Here is a tiny trained network, its code and every weight. The questions are about switching its units off for an input and a target symbol, where a switched-off unit gives its printed mean instead of its output.

import numpy as np


def w(rows, s, z=0):
    codes = np.array(rows[::2]) - 128.0
    scale = np.full(codes.shape[1], s)
    scale[-1] = z or s
    return codes * scale


def f(y):
    return y / 2 * (1 + np.tanh(0.7978845608 * (y + 0.044715 * y**3)))


def softmax(a):
    e = np.exp(a - a.max(-1, keepdims=True))
    return e / e.sum(-1, keepdims=True)


def log_softmax(a):
    a = a - a.max(-1, keepdims=True)
    return a - np.log(np.exp(a).sum(-1, keepdims=True))


def net(x, mask):
    ids = ['ΞΩβγζθτ'.index(c) for c in x.split()]
    T = len(ids)
    res = E[ids] + P[:T]
    r = res
    for j in range(2):
        rows = slice(3 * j, 3 * j + 3)
        q, k, v = (r @ M[0][rows].T for M in (Q, K, V))
        z = softmax(np.where(np.tri(T) > 0, q @ k.T / 3**0.5, -1e9)) @ v
        o = O[0][rows]
        res = res + np.where(mask[j], z, o[:, -1]) @ o[:, :-1]
    y = f(res @ A[0][:, :-1].T + A[0][:, -1])
    res = res + np.where(mask[2:6], y, B[0][:, -1]) @ B[0][:, :-1]
    return log_softmax(res[-1] @ U[:, :-1].T + U[:, -1])


Q, K, V, O, A, B = {}, {}, {}, {}, {}, {}
E = w([
[180,76,149],'Ξ',
[136,48,177],'Ω',
[49,74,166],'β',
[138,2,76],'γ',
[198,100,106],'ζ',
[23,126,64],'θ',
[128,95,164],'τ',
],0.018)
P = w([
[189,1,235],'0',
[63,68,124],'1',
[72,74,119],'2',
[77,71,123],'3',
[65,81,112],'4',
[84,76,116],'5',
[69,73,112],'6',
[89,70,111],'7',
[100,80,114],'8',
[102,74,124],'9',
[113,74,113],'10',
],0.0094)
Q[0] = w([
[153,145,86],'h1',
[67,253,86],'h1',
[147,106,150],'h1',
[166,161,108],'h2',
[129,101,146],'h2',
[94,55,107],'h2',
],0.026)
K[0] = w([
[150,172,62],'h1',
[81,166,98],'h1',
[177,147,141],'h1',
[94,120,93],'h2',
[153,139,155],'h2',
[155,101,248],'h2',
],0.017)
V[0] = w([
[176,159,111],'h1',
[135,43,112],'h1',
[235,158,169],'h1',
[207,164,245],'h2',
[168,174,195],'h2',
[241,127,58],'h2',
],0.011)
O[0] = w([
[68,76,145,77],'h1',
[70,191,77,250],'h1',
[148,121,129,113],'h1',
[246,150,147,202],'h2',
[209,108,127,126],'h2',
[138,90,32,101],'h2',
],0.011,0.013)
A[0] = w([
[10,22,253,3],'n1',
[83,68,116,58],'n2',
[66,161,79,65],'n3',
[55,218,116,90],'n4',
],0.007,0.0044)
B[0] = w([
[90,93,33,190],'n1',
[253,226,148,125],'n2',
[100,172,108,191],'n3',
[220,125,192,253],'n4',
],0.0075,0.0047)
U = w([
[67,42,91,253],'Ξ',
[227,173,117,102],'Ω',
[246,248,59,66],'β',
[148,88,204,239],'γ',
[144,254,13,1],'ζ',
[230,163,56,69],'θ',
[137,37,2,137],'τ',
],0.0046,0.0037)

Each question gives the input, a string of symbols that net reads in full, and the target symbol t.
The units are the heads (3 rows each of Q, K, V and O) and the neurons (one row each of A and B). Each row of codes is followed by its name. A weight is (code - 128) times the scale printed after its matrix; where a second scale follows, it is the last column's (O, A, B and U).
mask holds one flag per unit, heads first, then neurons. A switched-off unit (its flag False) gives its mean, the last column of its rows in O or B, instead of its output. The means were averaged over made-up inputs and are rounded, as every weight is.
A unit's drop is (log p(t) with every unit on - log p(t) with that unit switched off) / (log p(t) with every unit on - log p(t) with every unit switched off).
The circuit of an input: a set's keep is (log p(t) with only the set's units on - log p(t) with every unit switched off) / (log p(t) with every unit on - log p(t) with every unit switched off). Starting from all 6 units, units are removed one at a time, each time the one whose removal leaves the highest keep (on an exact tie, the one counted first), for as long as the keep stays at least 0.8.
units of the circuit, in order: the units of the circuit, biggest drop first
k most important neurons: the k neurons with the biggest drops, biggest first
which heads matter: for each layer, one digit per head in row order, 1 if its drop is at least 0.15 and else 0, layers parted by /
drop of u: that unit's drop, to one decimal
input β θ β β β τ ζ ζ, target γ: units of the circuit, in order : [h2, h1]
input β β β ζ, target γ: which heads matter : 01
input ζ θ τ, target τ: which heads matter : 11
input γ γ ζ θ ζ β γ, target ζ: 2 most important neurons : [n2, n3]
input ζ β β Ξ, target τ: most important neuron : [n4]
input γ Ω τ γ τ ζ β, target ζ: 3 most important neurons : [n3, n2, n1]
input γ Ω γ, target ζ: 2 most important neurons : [n3, n2]
input θ τ Ω β ζ β β θ ζ, target Ξ: drop of h1 : 0.3
input θ τ β β Ξ, target Ξ: drop of h2 : 0.6
input θ β ζ, target Ξ: drop of h2 : 0.6
input γ θ θ τ ζ θ τ, target ζ: drop of h1 : 0.7
